Here is a tiny trained network, its code and every weight. The questions are about switching its units off for an input and a class, where a switched-off unit gives its printed mean instead of its output.

import numpy as np


def w(rows, s, z=0):
    codes = np.array(rows[::2]) - 128.0
    scale = np.full(codes.shape[1], s)
    scale[-1] = z or s
    return codes * scale


def f(y):
    return y / 2 * (1 + np.tanh(0.7978845608 * (y + 0.044715 * y**3)))


def log_softmax(a):
    a = a - a.max(-1, keepdims=True)
    return a - np.log(np.exp(a).sum(-1, keepdims=True))


def net(x, mask):
    res = np.array(x, float).reshape(1, 5) / 4 @ E
    y = f(res @ A[0][:, :-1].T + A[0][:, -1])
    res = res + np.where(mask, y, B[0][:, -1]) @ B[0][:, :-1]
    return log_softmax(res[-1] @ U[:, :-1].T + U[:, -1])


A, B = {}, {}
E = w([
[224,83,1,155,73,137,137,108,101,79,140,183],'x0',
[91,183,67,183,154,47,147,83,103,128,210,97],'x1',
[105,143,171,107,94,125,80,177,62,44,160,126],'x2',
[219,81,227,178,158,63,138,115,51,155,96,114],'x3',
[128,145,172,148,73,41,169,133,190,108,114,241],'x4',
],0.0098)
A[0] = w([
[148,44,162,75,136,225,114,137,77,127,55,143,56],'N1',
[87,183,71,198,175,57,143,51,59,124,217,86,61],'N2',
[135,84,175,170,135,52,162,116,65,141,152,136,130],'N3',
[100,140,139,132,91,140,114,182,37,99,135,157,80],'N4',
[170,165,148,159,179,104,155,122,103,103,141,138,105],'N5',
[80,136,54,124,108,169,123,100,185,70,203,147,145],'N6',
[46,135,93,61,83,200,149,162,161,86,77,135,172],'N7',
[94,178,174,97,165,122,125,138,125,168,127,101,32],'N8',
[133,161,157,105,97,145,138,152,126,129,62,203,96],'N9',
[136,150,153,127,115,137,97,155,68,98,154,141,102],'N10',
[48,170,212,119,154,139,143,141,166,145,118,68,202],'N11',
[129,107,178,119,94,131,157,127,158,114,117,208,112],'N12',
[200,108,86,139,94,148,64,160,118,81,116,160,119],'N13',
[137,56,88,149,172,164,192,17,172,243,44,150,65],'N14',
[159,82,129,138,164,208,65,107,57,131,145,76,82],'N15',
[178,115,99,142,69,151,127,121,69,141,156,193,105],'N16',
[175,147,73,204,119,124,157,147,125,68,129,123,80],'N17',
[157,90,163,177,99,134,154,138,80,156,139,90,2],'N18',
[130,132,157,152,115,143,104,163,101,95,163,143,43],'N19',
[118,107,97,139,194,190,97,153,89,126,121,85,163],'N20',
[246,39,173,163,136,141,102,137,64,143,78,110,171],'N21',
[147,126,116,122,149,176,124,70,172,175,159,112,49],'N22',
[80,127,187,149,163,98,122,187,132,168,109,97,63],'N23',
[122,137,166,87,103,125,86,164,52,50,133,137,123],'N24',
[144,120,145,162,127,70,120,146,158,93,120,150,76],'N25',
[189,110,106,126,108,114,128,145,126,143,162,142,69],'N26',
[120,114,149,118,104,136,73,130,103,61,171,133,81],'N27',
[161,120,89,158,121,168,131,128,106,128,163,177,80],'N28',
[191,54,39,146,106,152,124,98,92,82,108,118,140],'N29',
[165,189,134,122,125,90,144,156,135,102,94,198,56],'N30',
[132,121,80,100,176,156,70,107,52,129,123,66,62],'N31',
[130,120,145,167,68,108,176,101,141,96,150,188,145],'N32',
[183,94,145,107,134,223,106,130,176,115,63,133,66],'N33',
[105,192,158,160,88,40,161,136,161,100,149,171,115],'N34',
],0.011,0.0065)
B[0] = w([
[163,85,92,92,131,171,62,175,206,60,46,43,203],'N1',
[187,64,163,73,129,145,25,255,252,49,31,40,231],'N2',
[214,203,40,103,129,97,111,174,57,175,99,206,200],'N3',
[68,200,78,143,203,48,136,94,187,113,198,69,172],'N4',
[177,184,61,128,130,126,94,186,95,183,77,119,158],'N5',
[246,190,65,172,72,70,99,180,32,177,112,201,223],'N6',
[238,149,37,139,97,94,85,153,33,183,134,172,229],'N7',
[30,126,122,109,220,218,138,60,120,85,91,220,176],'N8',
[151,95,121,91,110,154,132,170,128,152,70,68,175],'N9',
[104,155,78,171,176,60,136,91,169,180,160,79,165],'N10',
[162,78,184,178,212,181,99,90,67,95,135,220,248],'N11',
[53,54,135,56,122,174,179,99,143,169,117,52,185],'N12',
[110,90,187,144,205,158,105,104,116,94,92,180,200],'N13',
[71,204,80,190,216,4,159,76,200,121,254,27,225],'N14',
[45,82,128,96,62,170,227,118,96,207,114,84,202],'N15',
[90,118,192,113,192,167,145,115,113,120,110,172,187],'N16',
[86,98,151,121,205,176,111,105,104,54,119,158,171],'N17',
[108,167,34,109,95,140,83,170,110,156,94,183,153],'N18',
[138,122,30,158,179,131,155,116,188,140,130,121,144],'N19',
[75,88,130,110,73,146,209,107,90,196,125,96,199],'N20',
[193,166,47,173,68,53,49,158,38,195,111,184,249],'N21',
[82,155,65,69,128,115,172,104,120,136,175,140,153],'N22',
[119,93,140,170,201,176,134,96,94,55,70,199,186],'N23',
[115,170,87,200,193,63,126,70,210,107,230,58,203],'N24',
[79,131,97,104,69,147,197,169,104,181,86,107,155],'N25',
[66,123,123,146,201,217,109,141,114,74,86,168,150],'N26',
[72,191,58,193,177,60,157,93,216,125,169,95,168],'N27',
[70,88,169,88,220,171,113,82,114,79,80,174,162],'N28',
[95,94,204,167,213,187,136,77,70,90,148,170,222],'N29',
[56,106,110,105,91,141,185,133,114,189,103,111,165],'N30',
[45,96,141,44,43,187,251,115,115,226,102,83,190],'N31',
[101,76,141,105,132,142,178,116,105,181,92,56,191],'N32',
[143,117,68,93,143,141,62,157,206,77,35,54,191],'N33',
[97,65,133,65,98,186,197,115,144,220,96,56,207],'N34',
],0.0083,0.015)
U = w([
[70,100,174,165,216,178,121,67,67,59,110,252,53],'0',
[56,87,127,85,27,146,249,120,88,193,117,80,11],'1',
[172,218,28,146,82,81,75,175,47,170,99,225,13],'2',
[79,214,74,193,226,2,167,72,226,117,228,62,107],'3',
[151,90,119,62,106,135,35,213,224,32,55,52,151],'4',
[209,85,145,172,125,70,97,136,33,154,146,122,253],'5',
],0.0091,0.0061)

Each question gives the input, the list of numbers given to net, and the class t.
The units are the neurons (one row each of A and B). Each row of codes is followed by its name. A weight is (code - 128) times the scale printed after its matrix; where a second scale follows, it is the last column's (A, B and U).
mask holds one flag per neuron, in row order. A switched-off neuron (its flag False) gives its mean, the last column of its row in B, instead of its output. The means were averaged over made-up inputs and are rounded, as every weight is.
A unit's drop is (log p(t) with every unit on - log p(t) with that unit switched off) / (log p(t) with every unit on - log p(t) with every unit switched off).
The circuit of an input: a set's keep is (log p(t) with only the set's units on - log p(t) with every unit switched off) / (log p(t) with every unit on - log p(t) with every unit switched off). Starting from the 12 units with the biggest drops (on a tie, the unit counted first), units are removed one at a time, each time the one whose removal leaves the highest keep (on an exact tie, the one counted first), for as long as the keep stays at least 0.8.
circuit, biggest first: the units of the circuit, biggest drop first
unit that matters most: the unit with the biggest drop
k most important neurons: the k neurons with the biggest drops, biggest first
drop when u is switched off: that unit's drop, to one decimal
input [8,-6,5,-2,8], class 0: unit that matters most : N13
input [-6,-3,-8,6,-8], class 1: 2 most important neurons : N15, N31
input [6,2,2,-6,2], class 0: 2 most important neurons : N21, N29
input [-1,6,6,3,-3], class 3: 2 most important neurons : N24, N10
input [-2,-5,-6,1,-5], class 3: 2 most important neurons : N14, N2
input [6,-2,-7,-1,5], class 3: 2 most important neurons : N14, N11
input [-6,-7,6,-8,-6], class 2: 2 most important neurons : N7, N2
input [-6,3,5,2,7], class 1: 2 most important neurons : N34, N25
input [4,-1,-3,-2,4], class 0: 3 most important neurons : N31, N15, N20
input [8,6,8,-6,-4], class 0: 2 most important neurons : N29, N14
input [-3,8,7,0,-4], class 4: 2 most important neurons : N2, N14
input [8,2,3,8,4], class 0: 3 most important neurons : N29, N16, N17
input [5,-3,6,7,-4], class 2: 2 most important neurons : N21, N14
input [5,-2,6,3,-5], class 3: circuit, biggest first : N24
input [3,-1,-8,-4,-7], class 3: 2 most important neurons : N14, N34
input [-5,-4,4,-8,-8], class 1: drop when N31 is switched off : 2.7
input [3,6,5,-3,-1], class 4: drop when N14 is switched off : 0.6
input [2,-2,-1,8,-5], class 2: drop when N12 is switched off : 0.0
